Below is a small trained network, with its code and all its weights. Each question gives an input and a class and asks what happens when units are switched off, that is, made to give their printed mean instead of their output.

import numpy as np


def w(rows, s, z=0):
    codes = np.array(rows[::2]) - 128.0
    scale = np.full(codes.shape[1], s)
    scale[-1] = z or s
    return codes * scale


def norm(h):
    return h / np.sqrt((h * h).mean(-1, keepdims=True) + 1e-5)


def f(y):
    return y / 2 * (1 + np.tanh(0.7978845608 * (y + 0.044715 * y**3)))


def log_softmax(a):
    a = a - a.max(-1, keepdims=True)
    return a - np.log(np.exp(a).sum(-1, keepdims=True))


def net(x, mask):
    res = np.array(x, float).reshape(1, 7) / 4 @ E
    u = 0
    for l in range(3):
        y = f(norm(res) @ A[l][:, :-1].T + A[l][:, -1])
        res = res + np.where(mask[u : u + 11], y, B[l][:, -1]) @ B[l][:, :-1]
        u += 11
    return log_softmax(norm(res)[-1] @ U[:, :-1].T + U[:, -1])


A, B = {}, {}
E = w([
[186,107,128,121,182],'x0',
[149,107,178,66,91],'x1',
[101,2,122,130,86],'x2',
[117,187,77,142,8],'x3',
[49,137,141,188,165],'x4',
[133,95,199,106,20],'x5',
[86,140,105,11,140],'x6',
],0.0043)
A[0] = w([
[121,140,113,188,207,59],'0.n1',
[55,154,107,183,152,39],'0.n2',
[84,128,161,162,17,48],'0.n3',
[138,226,62,155,89,57],'0.n4',
[208,124,170,100,97,17],'0.n5',
[177,89,144,198,36,81],'0.n6',
[129,126,127,128,128,125],'0.n7',
[180,253,195,111,130,4],'0.n8',
[94,8,213,118,154,53],'0.n9',
[144,109,134,25,79,35],'0.n10',
[192,108,134,166,204,68],'0.n11',
],0.0057,0.0029)
B[0] = w([
[136,114,40,80,92,185],'0.n1',
[87,121,105,110,113,136],'0.n2',
[196,88,95,164,151,199],'0.n3',
[104,94,223,123,187,175],'0.n4',
[86,155,88,170,136,115],'0.n5',
[137,122,149,253,42,224],'0.n6',
[127,128,127,128,129,126],'0.n7',
[168,227,217,108,127,143],'0.n8',
[103,63,255,115,173,248],'0.n9',
[60,125,60,66,89,183],'0.n10',
[176,95,118,91,125,188],'0.n11',
],0.0056,0.0016)
A[1] = w([
[6,154,56,177,192,83],'1.n1',
[136,98,49,8,46,78],'1.n2',
[4,169,82,207,159,58],'1.n3',
[55,156,152,150,163,183],'1.n4',
[154,153,160,172,156,59],'1.n5',
[138,254,167,136,142,4],'1.n6',
[223,111,53,124,221,3],'1.n7',
[59,160,143,157,164,160],'1.n8',
[30,146,35,140,142,49],'1.n9',
[151,107,108,111,41,125],'1.n10',
[207,126,171,188,185,79],'1.n11',
],0.0071,0.003)
B[1] = w([
[153,29,55,65,91,242],'1.n1',
[3,171,131,108,157,252],'1.n2',
[163,47,42,66,19,217],'1.n3',
[193,108,115,79,90,217],'1.n4',
[89,140,117,113,113,128],'1.n5',
[190,188,134,77,74,179],'1.n6',
[120,161,68,213,238,213],'1.n7',
[185,109,90,60,100,197],'1.n8',
[128,92,121,72,119,180],'1.n9',
[74,135,110,172,150,211],'1.n10',
[51,149,95,110,131,216],'1.n11',
],0.0073,0.0021)
A[2] = w([
[116,28,182,116,171,77],'2.n1',
[232,183,145,80,83,54],'2.n2',
[107,50,195,128,170,64],'2.n3',
[5,123,171,71,68,132],'2.n4',
[64,225,3,178,125,127],'2.n5',
[78,18,160,132,178,96],'2.n6',
[142,102,215,115,181,109],'2.n7',
[163,145,55,173,249,4],'2.n8',
[214,254,160,105,137,47],'2.n9',
[103,174,133,31,204,112],'2.n10',
[173,120,138,238,29,108],'2.n11',
],0.0068,0.0033)
B[2] = w([
[186,169,166,87,80,185],'2.n1',
[81,171,120,111,112,151],'2.n2',
[190,145,173,108,73,167],'2.n3',
[111,134,146,123,255,252],'2.n4',
[187,110,207,86,124,212],'2.n5',
[187,213,195,87,75,215],'2.n6',
[196,119,126,123,79,162],'2.n7',
[188,138,97,181,222,184],'2.n8',
[139,219,63,119,56,173],'2.n9',
[93,90,138,225,99,205],'2.n10',
[58,93,108,219,160,220],'2.n11',
],0.0076,0.0033)
U = w([
[188,140,89,169,226,164],'0',
[128,235,103,118,68,148],'1',
[130,104,114,76,124,2],'2',
[26,145,175,95,179,83],'3',
[155,59,47,101,69,134],'4',
[83,92,146,251,89,159],'5',
[194,107,234,101,103,164],'6',
],0.022,0.0024)

Each question gives the input, the list of numbers given to net, and the class t.
The units are the neurons (one row each of A and B). Each row of codes is followed by its name. A weight is (code - 128) times the scale printed after its matrix; where a second scale follows, it is the last column's (A, B and U).
mask holds one flag per neuron, layer by layer. A switched-off neuron (its flag False) gives its mean, the last column of its row in B, instead of its output. The means were averaged over made-up inputs and are rounded, as every weight is.
A unit's drop is (log p(t) with every unit on - log p(t) with that unit switched off) / (log p(t) with every unit on - log p(t) with every unit switched off).
The circuit of an input: a set's keep is (log p(t) with only the set's units on - log p(t) with every unit switched off) / (log p(t) with every unit on - log p(t) with every unit switched off). Starting from the 12 units with the biggest drops (on a tie, the unit counted first), units are removed one at a time, each time the one whose removal leaves the highest keep (on an exact tie, the one counted first), for as long as the keep stays at least 0.8.
units of the circuit, in order: the units of the circuit, biggest drop first
top k neurons: the k neurons with the biggest drops, biggest first
k most important neurons of layer l: the k neurons of layer l with the biggest drops, biggest first
drop when u is switched off: that unit's drop, to one decimal
input [-2,2,3,-4,8,8,-5], class 6: units of the circuit, in order => [2.n6]
input [6,-5,-6,-4,-2,4,5], class 1: units of the circuit, in order => [0.n8; 2.n9]
input [8,7,-3,2,2,0,-6], class 1: units of the circuit, in order => [0.n8; 2.n9]
input [7,5,-8,3,0,7,-8], class 1: top 2 neurons => [0.n8; 2.n9]
input [2,-4,0,-7,6,-7,8], class 4: units of the circuit, in order => [1.n1; 1.n3]
input [-7,8,-5,4,-5,0,3], class 3: units of the circuit, in order => [1.n2; 2.n4]
input [0,3,0,2,-6,0,-2], class 5: units of the circuit, in order => [0.n6; 2.n11]
input [-2,-7,-8,-7,6,8,-7], class 1: top 2 neurons => [1.n6; 0.n8]
input [0,8,-4,2,4,1,-7], class 5: 2 most important neurons of layer 0 => [0.n6; 0.n3]
input [5,8,-5,2,6,3,-7], class 1: top 4 neurons => [0.n8; 2.n9; 1.n6; 2.n10]
input [-5,-6,7,2,-5,8,2], class 5: top 2 neurons => [0.n6; 0.n3]
input [-7,-1,-2,2,-7,-3,3], class 3: top 2 neurons => [1.n2; 0.n10]
input [1,2,-1,0,0,1,0], class 1: drop when 0.n8 is switched off => 1.0
input [-1,3,4,-4,-7,-5,5], class 3: units of the circuit, in order => [1.n2]
input [6,-5,8,-6,8,-2,-8], class 6: drop when 0.n9 is switched off => 0.3
input [-5,7,7,-2,-7,0,6], class 3: drop when 1.n2 is switched off => 0.1
